Here is a tiny trained network, its code and every weight. The questions are about switching its units off for an input and a class, where a switched-off unit gives its printed mean instead of its output.

import numpy as np


def w(rows, s, z=0):
    codes = np.array(rows[::2]) - 128.0
    scale = np.full(codes.shape[1], s)
    scale[-1] = z or s
    return codes * scale


def norm(h):
    return h / np.sqrt((h * h).mean(-1, keepdims=True) + 1e-5)


def f(y):
    return np.maximum(y, 0)


def log_softmax(a):
    a = a - a.max(-1, keepdims=True)
    return a - np.log(np.exp(a).sum(-1, keepdims=True))


def net(x, mask):
    res = np.array(x, float).reshape(1, 2) / 4 @ E
    u = 0
    for l in range(4):
        y = f(norm(res) @ A[l][:, :-1].T + A[l][:, -1])
        res = res + np.where(mask[u : u + 7], y, B[l][:, -1]) @ B[l][:, :-1]
        u += 7
    return log_softmax(norm(res)[-1] @ U[:, :-1].T + U[:, -1])


A, B = {}, {}
E = w([
[189,78,18,105,210,59],'x0',
[33,106,101,1,98,95],'x1',
],0.0092)
A[0] = w([
[155,123,166,129,103,99,54],'0.n0',
[239,2,139,77,179,41,96],'0.n1',
[160,150,107,123,97,147,41],'0.n2',
[176,237,158,227,59,160,52],'0.n3',
[236,215,74,249,144,112,63],'0.n4',
[135,109,218,76,74,108,253],'0.n5',
[105,137,160,119,209,233,15],'0.n6',
],0.004,0.0035)
B[0] = w([
[114,150,67,136,108,136,128],'0.n0',
[90,135,67,131,147,186,218],'0.n1',
[98,106,102,167,154,130,128],'0.n2',
[90,53,117,141,188,137,210],'0.n3',
[57,42,154,166,180,168,217],'0.n4',
[97,173,8,112,174,126,252],'0.n5',
[118,101,147,153,123,128,128],'0.n6',
],0.011,0.0041)
A[1] = w([
[221,103,113,135,133,63,61],'1.n0',
[101,79,197,8,87,110,104],'1.n1',
[127,153,139,138,125,96,47],'1.n2',
[84,211,237,149,32,189,8],'1.n3',
[101,159,75,109,126,141,140],'1.n4',
[244,162,169,223,111,147,98],'1.n5',
[147,143,172,117,109,107,7],'1.n6',
],0.015,0.0019)
B[1] = w([
[152,147,80,111,111,153,153],'1.n0',
[84,100,153,172,142,83,198],'1.n1',
[101,134,133,125,127,120,128],'1.n2',
[155,207,6,95,124,183,248],'1.n3',
[158,126,186,140,114,146,254],'1.n4',
[97,39,179,211,157,99,195],'1.n5',
[144,121,134,103,133,157,128],'1.n6',
],0.021,0.0081)
A[2] = w([
[48,76,86,101,121,176,141],'2.n0',
[183,115,85,102,125,145,63],'2.n1',
[203,147,210,138,80,165,44],'2.n2',
[251,110,52,95,150,60,109],'2.n3',
[10,122,132,29,89,90,96],'2.n4',
[178,105,83,131,88,75,20],'2.n5',
[159,127,79,122,141,83,4],'2.n6',
],0.02,0.0023)
B[2] = w([
[147,142,148,85,152,88,254],'2.n0',
[87,156,108,157,112,172,221],'2.n1',
[153,187,202,83,130,88,175],'2.n2',
[77,230,50,120,126,207,247],'2.n3',
[114,3,132,250,139,171,237],'2.n4',
[150,133,89,100,86,125,151],'2.n5',
[139,176,119,119,116,122,168],'2.n6',
],0.019,0.0089)
A[3] = w([
[172,107,140,121,85,128,225],'3.n0',
[137,136,174,3,148,69,9],'3.n1',
[84,124,111,64,158,125,185],'3.n2',
[139,192,47,78,100,154,101],'3.n3',
[143,116,102,165,136,147,249],'3.n4',
[165,137,148,119,108,129,231],'3.n5',
[91,18,94,103,73,93,55],'3.n6',
],0.02,0.0013)
B[3] = w([
[97,154,115,90,187,98,132],'3.n0',
[119,144,204,67,111,69,159],'3.n1',
[129,194,152,165,89,161,153],'3.n2',
[83,186,80,44,136,166,252],'3.n3',
[105,112,181,128,96,136,196],'3.n4',
[101,142,125,111,141,88,137],'3.n5',
[153,196,184,187,254,154,172],'3.n6',
],0.02,0.016)
U = w([
[89,43,187,252,191,162,206],'0',
[74,214,43,74,121,202,189],'1',
[128,159,229,60,116,53,189],'2',
[173,64,76,124,96,68,26],'3',
[226,83,50,154,57,55,2],'4',
[170,57,78,123,79,73,21],'5',
[203,71,94,128,95,104,25],'6',
[179,50,82,116,73,102,22],'7',
],0.013,0.0064)

Each question gives the input, the list of numbers given to net, and the class t.
The units are the neurons (one row each of A and B). Each row of codes is followed by its name. A weight is (code - 128) times the scale printed after its matrix; where a second scale follows, it is the last column's (A, B and U).
mask holds one flag per neuron, layer by layer. A switched-off neuron (its flag False) gives its mean, the last column of its row in B, instead of its output. The means were averaged over made-up inputs and are rounded, as every weight is.
A unit's drop is (log p(t) with every unit on - log p(t) with that unit switched off) / (log p(t) with every unit on - log p(t) with every unit switched off).
most important unit: the unit with the biggest drop
k most important neurons: the k neurons with the biggest drops, biggest first
k most important neurons of layer l: the k neurons of layer l with the biggest drops, biggest first
drop when u is switched off: that unit's drop, to one decimal
input [6,7], class 0: 2 most important neurons -> (1.n3; 2.n4)
input [-2,-3], class 2: 2 most important neurons of layer 1 -> (1.n3; 1.n5)
input [0,3], class 2: 2 most important neurons -> (1.n4; 1.n3)
input [-7,-8], class 0: most important unit -> 1.n5
input [3,0], class 2: 3 most important neurons of layer 1 -> (1.n3; 1.n4; 1.n0)
input [2,-2], class 2: 2 most important neurons -> (1.n3; 2.n4)
input [-3,-1], class 2: 3 most important neurons -> (0.n3; 0.n5; 1.n3)
input [-1,-3], class 2: 3 most important neurons of layer 2 -> (2.n4; 2.n0; 2.n3)
input [3,3], class 2: 3 most important neurons -> (1.n4; 1.n3; 2.n2)
input [1,3], class 2: 2 most important neurons -> (1.n4; 1.n3)
input [-2,-1], class 2: drop when 1.n3 is switched off -> 1.1
input [0,1], class 2: drop when 1.n3 is switched off -> 0.7
input [-4,-5], class 0: drop when 3.n3 is switched off -> 0.1
input [5,-8], class 0: most important unit -> 1.n5
input [0,-1], class 2: 2 most important neurons of layer 2 -> (2.n4; 2.n0)
